Each row is followed by roughly how far along a hidden order it lies, from 0 to 12. A new part has a new order.
In the rows, zero is written as 100.
[113  77  81  98 114  92  95  98 104 103  96  96 122  97 104  92  93  98
 114  96  79  96 119 106 113  65 109  91 103  90  95  81 121 120 100 122
 106 119 112 100  90  84 104 103 100  93  95  87  96 109  98 127 127  98
  85  83 102 102  97  97 134  97  93 122 104 112 108 108 106  95 110  76
  87 112 101 101 100 115 109 106  79 105 114 100 110  97  70  90  83 110
  75  91 115 125  88  84 102 100  85 118 100  91  75] -> 7
[130  79  86  95 106  94  98  99 117 112  95  97 121  95  98  93  91 107
 110  93  81  84 122 103 115  77 110 101 108 100  86  82 119 117  96 125
 112 113 115  94  97  87 107 108 101 104  95  88 100 113 102 120 148  90
  85  84 109 117  94 109 140  99  99 115 105 112 108 111 104  93 102  69
  88 108  99 101 103 110 103 106  81 106 117 100 104  98  59  91  98 110
  81  86 122 114  91  83 103 105  99 118  97  88  79] -> 9
[103 105  55 123  95 102 105  84 115 104 102  87  39  85  93  93  90  98
  97  88 113 107  85  97 109  49 100  76 104  85  38  79  70  58  92 109
  85 102  91 117 102 102 117 103 118  89  92 115  91  90  89  81 192  77
 132  45 116 138  99  94  87  87  99  88 111 105 108 116 104  71  77 153
 121  86 101 112 106  81 106 113  86 127  96 115  79 118 122 108 110 161
  92  97  47 128 125  91  95  90 112 124  87 132  58] -> 9
[123  88 111  90 103  96 102 103 129 114  96 105 132  96  99  99  98 116
  94 103  92  86 124  99 104 108 111 120 105 114 102  93 124 125  96 106
 111  98 110  90  98  95  95 106  90 114  98  92 106 113  97 122 147  99
  72 108 106 115  92 112 137 110  96 116 101 109 102 111 105 110 110  61
  98  99  99  95 103 105 104 108  96  90 105 100 105  92  60  98  97  98
  95  89 111 107  90 105 101 112 102 105  92  90 101] -> 6
[103 141 106 104  88 105 104 102 116 108  96 107  69  92  99  98 106 112
  78 104 130 103  86  92  90 106 100 118  96 119 104 107  97  86 102  70
  87  79  91 104 109 114 107  97  97 102  99 111 107  93  96  80 142 100
 104 103 103 110  96 111  77 115 108  77 103  91 101 106 101 111  96 126
 124  83 101  95 101  62  89 104 115 105  75 102  85 108 115 109 122 101
 121 121  70  89 108 107  96 101 105  92  91 116  98] -> 1
[ 76  87  89 118 108  92  96  90  85  88  98  84  91  95 103 103  98  84
 108 110 121 119  74 102 108  87  93  75  88  93  96  93  80  96 103 104
  88 111  89 117  98 103  84  98 102  75  89 109  84  89  85  92  75 105
 115 109  84  81 103  64  73  90 110 108  96  98 104 106  97  93 107 123
 101 107 102 101 100 106 105 107  97 104 104 109 103 117 165 111  74 109
  89 123  78 124 109 118 101  91  90 108 107 106  90] -> 2
[116  81  64 118 102  92 101  86 113 102  95  88  87  89  97  92  84  99
 100 100 106 106  89 102 124  58 109  87  98  97  71  79  88  94  95 115
  86 114  95 117  99  93 101 103 111  87  84 106  86  99  86  96 192  89
 118  75 102 113  95  83  97  89 110 102 107 107 109 117 102  82  97 127
 103 101 103 104 106 108 105 111  77 116 107 113  96 134 129 106  89 134
  71 104  80 135 110  92  96  94  95 124  95 120  60] -> 7
[118 119 105  92  94 102 107 106 120 119  94 108 104  93  98  98 102 113
  90 101  97  78 111  95  94 108 107 123 108 116 101 103 116 108 100  87
 107  86 103  90 105 105 109 104  91 114 102  98 111 109 109 104 151  98
  86 104 110 117  94 128 114 117  98  91 104 101 100 107 103 111 106  84
 109  88  99  95 100  78  93 102 103  97  92  99  93  91  62  97 118  92
 112 102  90  86  93  95 100 111 104  97  92  96 102] -> 3
[125  66  65 107 109  91  95  93 113 103  96  92 107  89  99  89  85  91
 111  89  79  98 117 103 114  76 105  94 107  91  66  73 104 114  95 135
 111 121 112 107  93  82 103 109 105  96  91  90  89 110  93 115 179  91
 101  71 112 132  96  80 128  84  96 120 109 115 106 121 104  86  93  80
  90 108  99 106 103 117 115 110  75 117 123 105 102 112  74  99  88 127
  79  79 102 130  99  87 107 102  98 122 102  92  66] -> 10
[ 85  81 109  97 118  90  87 106  83  91  98  95 125  98 109  97 105  86
 121 102  95 109 114 103 100 106  91  89  95  90 123  90 117 127 107 114
 112 118 113  95  91  91  94 100  93  84  97  86  97 108  97 128  32 111
  87 103  89  79 101  79 127  94  94 129  97 105 103 101  99 108 114  62
  84 119 100  99  96 112 109 102  92  97 117  93 119  85  87  95  78  88
  92 101 127 110  84 104 109  99  83 103 117  70 103] -> 4
[127 104 104 102  90  99 104  97 130 110  96 105  98  94  96  98  97 117
  82 103 113  94 101  97 106  97 109 119  98 121  93  99  98 100  96  91
  93  91  96 105 105 103 102 102 100 107  94 104 103 102  87  94 164  95
  91 104 106 118  92 110  97 107 103  87 104 101 103 111 103 103  99 106
 111  91 101  95 104  89  97 107  98 100  91 106  93 117 100 106 105 110
  98 109  86  99 102 104  96 105 106 105  86 113  91] -> 5
[105  83  79 101 116  91  94 100 102  98  97  93 120  93 106  94  96  95
 114  99  83  97 111 101 112  78 107  87  98  91  97  84 126 123 101 118
 103 117 111 102  89  86 102 101 101  89  96  89  95 110  95 125 121 100
  85  85  98 104  99  91 129  98  91 124 101 110 108 108 103  96 117  74
  88 112 102 101  98 112 112 107  83 104 115 100 110  93  83  94  80 106
  79  98 105 123  90  95 103  99  82 113 107  91  76] -> 6
[126 162  86  96  74 107 114 102 125 134  90 103  52  84  91 101 105 121
  83 102 127  71  76  89  94  94  96 108 108 129  93 110  86  68 101  59
  94  74  87  94 117 127 123 102  99 102 102 118 118  94 116  70 193  76
 110 103 110 128  97 152  80 126 121  57 107  93 103 107 101 107 100 139
 126  74 101  96 102  36  72 100 109 109  73 110  71 108 105 102 144 101
 138 140  47  78 110  89  92 108 111 103  81 116  96] -> 1
[ 73  67 109 111 110  93  92  92  74  86  98  89  95 103 107 103 101  82
 119 119 129 126  85 105 101 100  83  83  91  91 133 100  70  99 111 101
  88 114  90 108  98 100  74  95  94  68  91 105  79  91  90  97  29 114
 111 130  73  52 105  64  77  85 119 115  94  96  99  92  98 109 109 113
 102 117 102  93 101 115 105 104 105  91 101 101 114 108 165 101  69  86
  82 117 105 118  94 116 100  92  92 105 110  92 107] -> 0
[121 144  94 104  79 107 111  98 127 122  95 104  54  87  91  98 102 118
  80  97 126  89  86  93  96  92 101 113 105 122  80 104  87  71  97  72
  93  76  89 100 114 119 117 103 101 113 100 116 112  96 105  75 187  83
 110  93 113 131  95 130  81 118 112  69 108  95 101 110 101  97  88 137
 125  74 100  99 104  56  83 103 105 108  78 108  75 111 101 106 136 114
 127 119  58  85 111  95  94 105 116  98  83 121  95] -> 3
[128  75  71  97 109  92  97  98 112 109  96  96 126  96 100  91  88 104
 112  94  66  86 118 104 120  59 116  92 106  91  84  82 124 117  97 129
 103 120 110  98  91  82 109 103 106  96  94  87  96 114 100 124 157  90
  85  74 107 108  98 108 139  96  96 118 105 113 109 107 105  86 111  81
  85 111 102 102 101 124 108 105  77 109 117 102 107 103  64  89  88 120
  65  85 115 128  91  77  98  96  88 121  98  99  65] -> 9
[137  77  80  94 106  93 100 100 122 113  97  98 132  96  97  96  89 111
 106  93  68  79 117 103 122  64 120  97 107  99  81  84 130 121  92 128
 109 114 115  95  94  85 112 106 106 108  98  87 104 114 101 122 162  87
  80  76 112 123  95 115 146 104  94 111 104 115 111 109 104  87 109  69
  84 106 101 104 103 116 104 104  77 107 116 105 103 101  56  91  94 114
  72  90 119 117  93  79  99 104  93 120  94  99  72] -> 11
[119 158  85 101  80 109 115 101 124 129  92 104  59  88  95 101 104 120
  77 105 120  72  84  90  97  89 105 108 104 124  89 108  93  71 101  63
  87  76  83  99 112 119 117  99 100 103 100 117 111  95 111  68 190  85
 106 100 109 118  98 145  74 123 113  62 106  92 102 105 103 104 105 144
 127  73 102  98 101  49  80 102 109 104  70 110  75 108 113 104 136 104
 124 133  43  89 112  95  87 104 106 100  79 129  91] -> 0
[118 103  87 110  93  98  99  93 120 105  96  99  82  93  96  95  93 108
  88 101 115 106  92  97 109  84 103 105  98 110  85  94  84  92  97  96
  87  97  94 112 105 103 104 102 105  96  91 110  95  96  87  87 172  93
 106  89 103 109  94  96  92  98 111  90 105 101 105 113 102  95  92 121
 113  93 102  99 106  96  98 109  91 108  92 108  93 124 121 108 102 121
  94 108  77 118 110 101  96 101 104 111  88 119  78] -> 5
[ 85  48  91 112 122  89  87  92  95  72 103  93 116  96 103  92  92  77
 109  90  90 139 122 105 107 103 102  95  93  80  78  73 107 127  96 139
 108 122 115 115  89  81  88 106 103  96  89  87  82 106  76 124  92 110
 102  79 101 113  97  36 119  75  82 137 102 113 101 119 100  88  86  64
  89 116  98 107 101 137 128 110  82 111 129  97 113 107  86 109  69 124
  76  68 120 129 101 113 114  98  96 104 120  86  82] -> 10
[119 102 134  84 108  91  92 113 112 100  96 110 166 103 106  99 107 115
  96 106  91  97 123 100 102 119 109 122  91 120 141 102 147 143 102 100
 111 104 116  91  95  93  95  99  88 107 101  83 112 114  93 127  59 112
  58 123  92  88  93 103 137 117  94 118  95 103 102 101 101 122 123  38
  90 110 100  89  98 107 103 100  95  85 104  91 120  89  66  95  86  70
  97 108 139  97  79 111 104 109  84  94 103  78 113] -> 4
[ 98  90 126 104 106  91  90 100  95  93  97  95 102  95 102 102 109  98
 102 109 138 126 100 100 102 120  87 100  90 110 128  98  91 111 103  94
 103 104 102 101 103 105  87 103  91  94  93 102  96  96  86 104  59 103
 102 124  84  87  95  74 101 101 114 118  96  99 103 106  96 114  99  80
 100 109  99  94 103 101  98 107 100  94 105  99 109 105 124 106  90  92
 100 123 118 100  94 122 107 102 101 101 107  83 113] -> 2
[119  94 137  83 107  92  91 113 111 100  97 110 153 100 106  99 109 112
  99 107  99  99 123  99 100 125 104 124  92 120 140 101 140 142 103 100
 115 103 117  90  96  96  96 101  85 110 100  84 111 112  93 127  67 112
  62 124  92  88  92 101 139 116  96 121  96 105 103 103 100 121 118  41
  87 106 100  90  98 104 100 102  96  87 105  90 119  87  65  95  90  72
 101 104 137  90  78 114 107 110  89  93 106  73 116] -> 4
[ 77  70 107 109 112  93  88  94  77  85 100  89  98 103 106 103 101  85
 120 113 125 126  92 106 105 100  87  82  91  89 127  97  79 106 107 110
  91 117  96 106  98 100  80  97  98  75  91 103  84  90  85 104  21 110
 110 119  77  58 103  66  83  85 115 119  94  97 101  95  97 104 105  92
  94 121 101  96 101 122 106 102  99  95 108 101 114 109 155 100  67  97
  77 114 116 119  94 113 102  91  93 106 110  92 105] -> 2
[137  40  81  96 109  91  85  96 115  86 103 105 144 106  99  82  82  99
 108  82  60 114 135 111 124  62 119 109 102  84  83  77 124 124  91 155
 109 132 123 101  90  68 107 105 112 107  91  76  93 115  84 136 159 100
  82  64 108 112  92  84 158  79  91 126 106 119 105 111 104  78  89  60
  77 125 100 102 105 149 119 102  64 111 130  94 121 116  47  89  77 122
  49  52 165 128  90  75 106  97  95 121 105  90  65] -> 12
[139  87 116  88  99  95 101 104 129 114  96 107 131  95  95  98  98 119
 100  97  89  87 131 100 108 106 109 121 108 118  96  90 123 120  93 112
 116 101 115  87 101  94 100 110  92 121  98  89 111 115  99 120 162  93
  75 102 111 123  91 113 141 110  99 109 103 111 104 113 104 106 102  53
  95 103  98  97 106 102  99 106  92  94 110 100 105  95  51  95 104  97
  93  90 126 100  88  97 104 113 108 109  90  85 101] -> 8
[103  77  76 112 108  89  94  92 105  92  95  89 100  89 101  92  91  90
 107  98 105 112  99 102 116  80  99  89  95  96  84  80 101 109  98 114
  98 116 105 114  96  91  99 104 105  89  88  99  88 100  85 107 136  96
 106  83  98 110  97  75 106  88 103 117 104 108 107 118 101  89  99  98
  96 106 101 102 102 110 111 111  79 114 115 106  99 120 113 105  82 124
  80 104  95 128 102 102 105  97  92 116 106  99  70] -> 7
[112  66  84  98 120  91  92 101 104  93 100  97 143 102 107  92  90 102
 110  97  66 100 115 104 120  63 117  88  94  87  91  86 138 130  99 130
  99 124 114 106  83  76 101  96 105  85  95  84  94 112  88 132 105 107
  75  82  97  92  99  86 140  94  85 126  99 108 108 103 104  91 120  76
  75 117 103 101  98 132 117 105  74 103 114  98 121  97  77  93  66 108
  59  84 115 130  89  91  99  94  75 115 102 100  72] -> 8
[ 77  64 106 112 115  93  90  93  84  76 103  89 112 105 105 101  97  80
 114 107 112 134  95 106 109  98  94  82  89  85 108  91  85 109 103 120
  92 119  98 112  94  92  79  97 102  79  91 100  80  93  81 106  40 112
 109 107  84  71 102  52  89  81 103 125  94 102 101  99  98  94 101  98
  93 119 101 100 102 132 113 105  94  97 112 102 116 112 137 105  65 102
  75  98 118 125  98 115 104  90  92 104 112  96  98] -> 4
[135 141  82 106  82 104 114  98 135 119 100 101  81  89  86 102  98 122
  71  85 100  82  92  93 109  94 111 107 104 120  46  97 104  77  83  90
 106  82 100 106 108 115 122 108 113 126 104 112 115  99  99  79 200  74
 108  64 130 171  94 122 103 117  94  67 107 106 105 119 100  80  80 125
 110  70  98 111 105  76  91 104  95 117  94 115  74 113  85 114 132 132
 121 106  59  89 124  98  97 106 116 106  80 128  82] -> 11
[125  88 105  95 103  97 105 103 134 114  96 104 122  95  98 100  96 116
  94 103  87  80 119  98 107 106 112 118 104 118  92  90 120 125  95 105
 107  98 107  97  97  95  95 105  92 112  97  95 104 114  97 119 150 100
  76 105 108 121  93 106 125 110  95 102 101 108 103 111 105 107 110  64
 100  96  99  96 103 104 104 109  99  94 104 103 102  97  69 101  98 101
  93  94  95 107  93 104 100 112 100 105  90  97  94] -> 5
[124 130  92  93  91 105 111 107 124 122  95 109  99  94  96  99  99 116
  85  95  83  67 108  93  97 101 111 116 109 116  85 103 124 100  96  89
 107  84 103  93 101 103 115 103  97 115 105  98 114 110 112 101 171  90
  84  93 116 132  97 139 112 119  93  84 105 102 100 106 104 103 106  94
 107  83  99  99  99  76  92 101 103 102  91 101  87  91  61  98 125  99
 115 100  76  88  99  90  96 112 102  98  87 105  92] -> 5
[126  88 110  91 106  96 101 105 126 111  97 105 138  97 100  99  97 118
  95 103  86  85 124 100 107 100 114 115 101 115 102  94 125 126  96 110
 109 102 110  94  97  92  97 104  93 110  98  91 103 115  94 123 136 100
  70 100 105 113  93 111 127 109  95 100 101 110 104 108 105 109 112  56
  92 101 100  96 103 106 107 108  94  92 104 100 110  95  65  96  93  96
  87  94 114 112  88 103 100 110  98 112  91  92  96] -> 6
[113  70  60 113 107  91  96  89 112 100  94  88  98  87  98  91  83  90
 104  93  97 103 105 103 118  76 103  91 103  95  66  74  91 105  96 126
 102 116 107 115  97  87 102 108 107  93  87  98  86 103  88 105 194  91
 108  78 108 129  96  82 110  81 103 111 109 112 106 125 103  83  90  99
  97 106 100 104 105 112 112 111  80 118  97 108  97 124 104 105  87 130
  77  88  94 131 106  93 105 100  97 121 101 100  61] -> 9
[ 73  50 112 100 123  93  84 101  73  74 103  96 130 109 111  98  99  76
 127 105  88 123 119 108  96 116  89  91  97  79 125  93 101 123 108 124
 109 123 110 100  87  83  76  97  91  82  96  85  84 105  90 130   0 121
  90 117  82  64 103  61 117  82  93 138  95 104  96  94 100 109 107  62
  81 129  99  97  97 137 120 100 102  91 120  89 125  86  98  93  68  87
  82  78 146 117  87 109 110  96  89  98 120  71 112] -> 4
[113 120 116  91  98 100 104 109 120 114  95 108 110  94 102  99 107 112
  91 104 104  88 111  95  93 113 104 116 102 119 117 101 121 111 102  86
 105  87 103  91 103 105 103 102  88 110 102  97 110 109 105 108 126  99
  80 113 101 118  93 120 113 119  97 100 101 101 101 105 102 116 112  74
 110  92 100  94  99  80  94 103 104  96  92  98  98  86  71  98 110  87
 112 110  93  88  89 104 100 110  98  93  98  93 107] -> 2
[114  83  61 110 107  92 101  92 110 107  93  90  99  88  99  92  86  96
 103  98  91  94  98 101 118  69 107  93 101  99  77  80 102 106  97 118
  98 113 102 111  96  89 104 104 106  90  90  99  86 105  94 102 184  92
 102  80 103 117  98  93 108  91 104 109 106 109 107 119 103  85 103 103
  96 102 102 102 101 105 108 109  82 113 109 109  97 117 108 102  90 123
  81 106  82 129 102  93 100 100  91 119 100 106  63] -> 7
